T: [135 127 111  98 140 145 142 138 177 147  82 104  76  97  92  92 155 192
 143 172 133 114 104 129 109 178  98 108 109 155 109 136 107 144 138  81
 102  79  81 106 116 133  96 152 133  90 146 142 137 137 187 121 178 117
 138 128  97 155]
L: [161 101 136 139 114 103  76 139 153 129 124 116 152 134 102 104 116 149
 192  22  72 185 112 134 115 165 152 119 109 141 128 102 126 154 146 144
  77 146  94 131  85 104 108  88 131 117 216 147 100 166 107  98 108 104
 159 154 113 111]
A: [135 127 111  98 140 145 142 138  97 147  82 104  76  97  92  92 155 192
 143 172 133 114 134 129 109 178  98 108 109 155 109 136 107 144 138  81
 102  79  81 106 116 133  96 152 133  90 146  71 138 182 132 125 182 145
 113 124 104 135]
where: [159]
L, 54
where: [94]
L, 38
where: [126]
L, 32
q: [135 127 111  98 140 145 142 138  97 147  82 104  76  97  92  92 155 192
 143 172 133 114 134 129 109 178  98 108 109 155 109 136 107 144 138  81
 102  79  81 106 116 133  96 152 133  90 146  71 138 182 132 125 182 145
 113 124 104 135]
A
q: [161 101 136 139 114 103  76 139 153 129 124 116 152 134 102 104 116 149
 192  22  72 185 112 134 115 165 152 119 109 141 128 102 126 154 146 144
  77 146  94 131  85 104 108  88 131 117 216 147 100 166 107  98 108 104
 159 154 113 111]
L

B: [111 237 148  96 144 242 220]
W: [155  38 154 135 157 199  40]
S: [ 36 180  33 101  81 179  39]
where: [154]
W, 2
where: [179]
S, 5

U: [158  53  42 111 147 135 235 123 195  62 165]
V: [133 138 145 143 116 128 109 118 113 139 137]
Q: [131 115 120 141 131 130 126 128 134 110 117]
Z: [130 144  52 120 118 126 127 121 116 133 142]
where: [145]
V, 2
where: [138]
V, 1
where: [235]
U, 6
where: [53]
U, 1

N: [ 79 144 112 116 135  95 116 118 124 190 117  92  96  72]
X: [ 79 144 112  96 117 161 173 118 124 190 117  92  96  72]
H: [ 79 144 112  96 135 161 113 118 124 190 117  92  96  72]
where: [113]
H, 6
q: [ 79 144 112  96 135 161 113 118 124 190 117  92  96  72]
H
q: [ 79 144 112  96 117 161 173 118 124 190 117  92  96  72]
X
where: [95]
N, 5

C: [ 80 125 118 145 178 192 174]
D: [126 134 144 158 179 193 205]
R: [126 134 133 158  64  67 179]
where: [193]
D, 5
where: [174]
C, 6
where: [67]
R, 5
where: [144]
D, 2
where: [178]
C, 4
where: [205]
D, 6

K: [145 111 114  42 104 133 100 140  38 113 128 117 140 134 134  81 120 110
 169 147 125 149 136 106 180 114  82 125 131 100 144 111  56 118 151 118
 103 166 144 130 160 116 152 156 156 147 124 114 131 126 119 115 132]
M: [111 108 119  24 135 145 161 204 151 122 121 130 108 138 107 157 130 103
 153 125 128  83 113 108 105 110 147 141 104 167 125 155 156 141 118 163
 157 101 138 121 106 126 152 130 175  81 128 118 135 112 119 152 114]
J: [137 122 140 127 129 123 157 101 207 130 135 143 145 111 123 127 134 142
  76 112  94 163  98 141 186 101 139 126 110  76 144 142 132 153 130 165
 121 110 142 118 158 123 112 129 164 101 123 148 173 131 118 157 125]
G: [109  78 125 210  86 113 121 104 129 111 116 157 140 109 149 115 135 101
 146 114 123 120 120 113 154 146 153 136 136 181 136  87 183 166 111  73
 171 186 130 109 109 141  98 123  99 116 127  85  99 119 100 184 155]
q: [137 122 140 127 129 123 157 101 207 130 135 143 145 111 123 127 134 142
  76 112  94 163  98 141 186 101 139 126 110  76 144 142 132 153 130 165
 121 110 142 118 158 123 112 129 164 101 123 148 173 131 118 157 125]
J
where: [204]
M, 7

Novu: [129 131 109 135 134  93  43 121  49 110 141 122  99  57 150 148  81 144
 119 115 122 128 135 132 102 133 127 123 134 140 150 151]
Saval: [129 131  84 139 121  69 123 100  20 116 131 124  87  39 139 129  59 135
 123 104 125 130 134 139  94 137 127 126 135 131 140 137]
Betub: [130 121  77 141 108  76  81  80  71 141 114 143 101 106 100  94  98 119
 147 107 144 134 129 148 105 143 129 116 132 111  93 103]
bosa: [127 142  95 116 122  98 122  93 112 143 102 113 126 128  92  91 138 109
 114 124 121 134 116 128 130 123 134 141 115 111  89  99]
nug: [134 119 120 135 120 121 121 120 119 130 121 113 119 128 131 127 118 125
 110 119 119 137 133 139 119 139 131 116 125 132 129 128]
fud: [133 116 151 132 129 155 150 150 155 126 131 114 130 150 143 140 147 129
 111 135 113 135 133 137 128 133 130 115 127 135 150 137]
vubam: [131 140 126 113 133 127 138 125 135 137 114  89 135 133 122 123 132 119
  84 133 102 133 121 118 137 119 135 141 109 131 118 124]
q: [129 131  84 139 121  69 123 100  20 116 131 124  87  39 139 129  59 135
 123 104 125 130 134 139  94 137 127 126 135 131 140 137]
Saval
where: [106]
Betub, 13
q: [127 142  95 116 122  98 122  93 112 143 102 113 126 128  92  91 138 109
 114 124 121 134 116 128 130 123 134 141 115 111  89  99]
bosa
q: [131 140 126 113 133 127 138 125 135 137 114  89 135 133 122 123 132 119
  84 133 102 133 121 118 137 119 135 141 109 131 118 124]
vubam
where: [95]
bosa, 2
q: [129 131 109 135 134  93  43 121  49 110 141 122  99  57 150 148  81 144
 119 115 122 128 135 132 102 133 127 123 134 140 150 151]
Novu

raked: [ 43 169  29 113  22 166 105  87  49 118 168 230  25  47 143 233  95 202
  52  72 236  59 120 134 224 242]
tez: [146 214 109  35 152  34  28 222 213 114 178 123 151 169  81 124 202 228
 177 146 148 220 237  48 164 206]
zamod: [145  64 218  23 133  63 227  52  77  46  51 153 224  73  39 175  76 226
 195  70  42 187  39 132 106 138]
Guda: [ 50  62  63  61  65 178 141  35 142  61 196 139  97 140  71  26 146 216
  21 230  66  53  77 156 154  44]
kon: [ 32 154 233  63 126 135 169 188 208  98  86 119 124 197 112 158  31  94
  16 205  92  39 140  88  70  66]
Tena: [ 74 173  75  52 167 210  88 175 187 103 128  87 182  93 114 223  58 145
 192 233 157  41  30  15  20 153]
lirob: [106  55 196  57 169 200 198  52 244 214  52 185 146  73 215  13  77 193
  72 120 220 131 128 165 240  43]
Bug: [228  59 142  88 164 186  50 186 126  34  37 229 188 147 160  14 105  72
  26 222 178 149  58  75  81  27]
sof: [ 13 152 133 191 126  20 180  98 127  60  69  35 191 173  14 176 100  89
 154  18  21 242 156  77  94 110]
Momab: [214  97  95 241  84  25 129  20  65  92  25 117  39 215 171  32  54  47
 108 142 239 190 174  21  28 101]
nal: [111  25 237 230 229 136 214 123  30  75  86 104  90 194 124 155 127 214
 238 212 220 158  41  15 115 127]
q: [146 214 109  35 152  34  28 222 213 114 178 123 151 169  81 124 202 228
 177 146 148 220 237  48 164 206]
tez
where: [180]
sof, 6
q: [111  25 237 230 229 136 214 123  30  75  86 104  90 194 124 155 127 214
 238 212 220 158  41  15 115 127]
nal

Y: [167 116  77 123 151  88 174 178 125  98 158 163 125 125 220 147  84 186
 136  98  95  79 134 142 108 125 169  93  53  80 127 110  99 130 157 109
 148 115 113 100 171 119 145 104 138 194 132 128  63]
E: [135 135 126 160  98 102 174 158 124 109 124 138  95  97 166 172  89 186
  87 104 109 177 100 149 115 132 105 168 141 101 202 193 164 171 157 106
 153 154 159 113 101 108 145 133 153 155  91 123 157]
P: [170  93 115 115 136 100 174 178 148 117 149 163 113 151 128 157  98 186
 133  59 110  90 146 145  92 132 170 117  85 177 121 112 105 146 157  87
 138 124  88  94 184 100 145  88 138 199 125 108  74]
F: [147 138 152 147  99 112 174 154 126 113 121 135 102 100 146 190  91 186
  79 121 127 174  98 158 126 143  94 152 142  97 206 199 163 175 157 124
 154 156 158 123 107 121 145 141 133 145  84 132 157]
where: [143]
F, 25
q: [135 135 126 160  98 102 174 158 124 109 124 138  95  97 166 172  89 186
  87 104 109 177 100 149 115 132 105 168 141 101 202 193 164 171 157 106
 153 154 159 113 101 108 145 133 153 155  91 123 157]
E
where: [164]
E, 32
q: [167 116  77 123 151  88 174 178 125  98 158 163 125 125 220 147  84 186
 136  98  95  79 134 142 108 125 169  93  53  80 127 110  99 130 157 109
 148 115 113 100 171 119 145 104 138 194 132 128  63]
Y

nir: [150 145 125 111 109 151 117 112 126 127 134 134 129 130 154 132 145 143
 152 145 140 129 128 120 122 184 142 181 111 130 137 151 158]
lubas: [148 123 114 122 121 155 132 122 130 144 141 124 132 119 150 144 123 148
 162 155 136 134 143 128 134 177 160 199 120 133 152 138 171]
Nudab: [141 158  81 100 101 144 118 123 139 102 140  88 131 105 143 126 151 133
 150 175 123 130 105 162 134 122 156 101  94 117 176 149 189]
lum: [ 80 142 104 178 150  99 142 154 133 101 116  92 130 144  74 110 145  90
  64 136 110 127 104 164 175  62 143  31 150 133 156 109 126]
sotin: [143 128 118  99 125 140 141 137 151 136 160 119 132  97 146 152  93 150
 150 175 115 131 132 173 114 147 158 162 117 123 169 118 176]
pek: [132 108 131 118 115 140 124 126 133 105 137 127 133  99 133 124  95 126
 149 161 110 126 109 153 102 130 146 157 112 122 154 120 163]
q: [143 128 118  99 125 140 141 137 151 136 160 119 132  97 146 152  93 150
 150 175 115 131 132 173 114 147 158 162 117 123 169 118 176]
sotin
where: [171]
lubas, 32
where: [81]
Nudab, 2
where: [169]
sotin, 30
where: [138]
lubas, 31

Bib: [125 130 125 138 124]
bam: [127 130 121 228 182]
zipab: [123 136 126 124 121]
where: [126]
zipab, 2
where: [228]
bam, 3
q: [123 136 126 124 121]
zipab
where: [136]
zipab, 1
where: [123]
zipab, 0
where: [182]
bam, 4

